Below is a small trained network, with its code and all its weights. Each question gives an input and a target symbol and asks what happens when units are switched off, that is, made to give their printed mean instead of their output.

import numpy as np


def w(rows, s, z=0):
    codes = np.array(rows[::2]) - 128.0
    scale = np.full(codes.shape[1], s)
    scale[-1] = z or s
    return codes * scale


def norm(h):
    return h / np.sqrt((h * h).mean(-1, keepdims=True) + 1e-5)


def f(y):
    return y / 2 * (1 + np.tanh(0.7978845608 * (y + 0.044715 * y**3)))


def softmax(a):
    e = np.exp(a - a.max(-1, keepdims=True))
    return e / e.sum(-1, keepdims=True)


def log_softmax(a):
    a = a - a.max(-1, keepdims=True)
    return a - np.log(np.exp(a).sum(-1, keepdims=True))


def net(x, mask):
    ids = ['Γαβδζημξπτ'.index(c) for c in x.split()]
    T = len(ids)
    res = E[ids] + P[:T]
    q, k, v = (norm(res) @ M[0].T for M in (Q, K, V))
    z = softmax(np.where(np.tri(T) > 0, q @ k.T / 4**0.5, -1e9)) @ v
    res = res + np.where(mask[0], z, O[0][:, -1]) @ O[0][:, :-1]
    y = f(norm(res) @ A[0][:, :-1].T + A[0][:, -1])
    res = res + np.where(mask[1:9], y, B[0][:, -1]) @ B[0][:, :-1]
    return log_softmax(norm(res)[-1] @ U[:, :-1].T + U[:, -1])


Q, K, V, O, A, B = {}, {}, {}, {}, {}, {}
E = w([
[125,189,215,211],'Γ',
[35,223,104,164],'α',
[202,194,103,130],'β',
[90,71,43,105],'δ',
[62,98,63,246],'ζ',
[97,189,221,221],'η',
[64,144,183,177],'μ',
[140,88,137,32],'ξ',
[182,57,155,194],'π',
[87,45,9,99],'τ',
],0.014)
P = w([
[81,166,254,154],'0',
[91,139,203,139],'1',
[122,145,151,126],'2',
[126,156,142,115],'3',
[136,150,118,112],'4',
[147,150,112,102],'5',
[141,139,105,96],'6',
[146,143,106,98],'7',
[152,160,131,116],'8',
[131,151,137,107],'9',
],0.0047)
Q[0] = w([
[139,159,40,225],'head 0',
[80,254,76,121],'head 0',
[228,159,116,69],'head 0',
[132,89,136,235],'head 0',
],0.01)
K[0] = w([
[198,125,1,227],'head 0',
[154,193,48,105],'head 0',
[91,127,166,124],'head 0',
[150,57,125,162],'head 0',
],0.0099)
V[0] = w([
[133,99,192,4],'head 0',
[165,151,52,209],'head 0',
[168,173,123,78],'head 0',
[91,178,103,103],'head 0',
],0.015)
O[0] = w([
[198,150,107,25,3],'head 0',
[104,33,141,214,230],'head 0',
[235,182,69,178,124],'head 0',
[119,251,55,218,145],'head 0',
],0.011,0.006)
A[0] = w([
[222,117,89,206,191],'neuron 0',
[62,155,139,129,130],'neuron 1',
[106,156,54,244,161],'neuron 2',
[225,148,75,143,21],'neuron 3',
[154,42,7,19,254],'neuron 4',
[53,196,160,204,177],'neuron 5',
[255,15,215,155,225],'neuron 6',
[34,176,83,45,59],'neuron 7',
],0.0076,0.005)
B[0] = w([
[156,60,169,118,194],'neuron 0',
[167,120,75,150,149],'neuron 1',
[165,120,65,178,254],'neuron 2',
[63,81,119,220,125],'neuron 3',
[235,163,190,74,171],'neuron 4',
[221,150,132,51,239],'neuron 5',
[123,46,172,33,175],'neuron 6',
[96,132,1,178,125],'neuron 7',
],0.0096,0.0085)
U = w([
[150,155,193,124,48],'Γ',
[80,206,59,172,124],'α',
[229,70,131,168,54],'β',
[87,141,42,97,140],'δ',
[10,86,120,185,92],'ζ',
[122,172,191,141,118],'η',
[65,183,137,119,237],'μ',
[179,168,129,49,253],'ξ',
[116,39,185,71,124],'π',
[97,94,52,82,166],'τ',
],0.014,0.0052)

Each question gives the input, a string of symbols that net reads in full, and the target symbol t.
The units are the heads (4 rows each of Q, K, V and O) and the neurons (one row each of A and B). Each row of codes is followed by its name. A weight is (code - 128) times the scale printed after its matrix; where a second scale follows, it is the last column's (O, A, B and U).
mask holds one flag per unit, heads first, then neurons. A switched-off unit (its flag False) gives its mean, the last column of its rows in O or B, instead of its output. The means were averaged over made-up inputs and are rounded, as every weight is.
A unit's drop is (log p(t) with every unit on - log p(t) with that unit switched off) / (log p(t) with every unit on - log p(t) with every unit switched off).
The circuit of an input: a set's keep is (log p(t) with only the set's units on - log p(t) with every unit switched off) / (log p(t) with every unit on - log p(t) with every unit switched off). Starting from all 9 units, units are removed one at a time, each time the one whose removal leaves the highest keep (on an exact tie, the one counted first), for as long as the keep stays at least 0.8.
circuit, biggest first: the units of the circuit, biggest drop first
top k neurons: the k neurons with the biggest drops, biggest first
drop when u is switched off: that unit's drop, to one decimal
input β μ ξ ξ δ ζ η β β τ, target β: circuit, biggest first	neuron 4; head 0
input ξ π τ, target π: top 2 neurons	neuron 5; neuron 2
input μ ξ π β ξ π β π ξ δ, target ξ: circuit, biggest first	head 0; neuron 4
input β Γ π η, target π: circuit, biggest first	head 0; neuron 6
input η τ τ μ, target μ: top 2 neurons	neuron 0; neuron 4
input η μ ξ δ, target ξ: circuit, biggest first	head 0
input ξ δ π π ξ ξ τ, target ξ: circuit, biggest first	head 0; neuron 4
input δ η η δ, target δ: circuit, biggest first	head 0; neuron 0; neuron 6
input δ α δ, target α: top 2 neurons	neuron 6; neuron 0
input α ξ α δ ξ τ, target ξ: circuit, biggest first	neuron 4; head 0
input β δ τ π τ μ, target π: top 3 neurons	neuron 5; neuron 2; neuron 7
input α ξ δ π η β β ζ β α, target β: top 2 neurons	neuron 0; neuron 5
input π ζ μ τ, target ζ: top 3 neurons	neuron 5; neuron 0; neuron 6
input δ π δ, target π: top neuron	neuron 4
input π τ ζ τ τ π δ, target π: top 2 neurons	neuron 4; neuron 2
input ζ δ Γ, target ζ: top 2 neurons	neuron 4; neuron 0
input η η ζ ξ ζ ζ Γ, target ζ: drop when neuron 7 is switched off	0.0
input ξ τ Γ, target ξ: drop when head 0 is switched off	0.8
input η ξ η, target ξ: drop when head 0 is switched off	0.8
input τ μ δ π Γ μ τ η, target π: drop when neuron 2 is switched off	0.1
input π ξ β ξ π ξ η δ μ, target ξ: top neuron	neuron 0
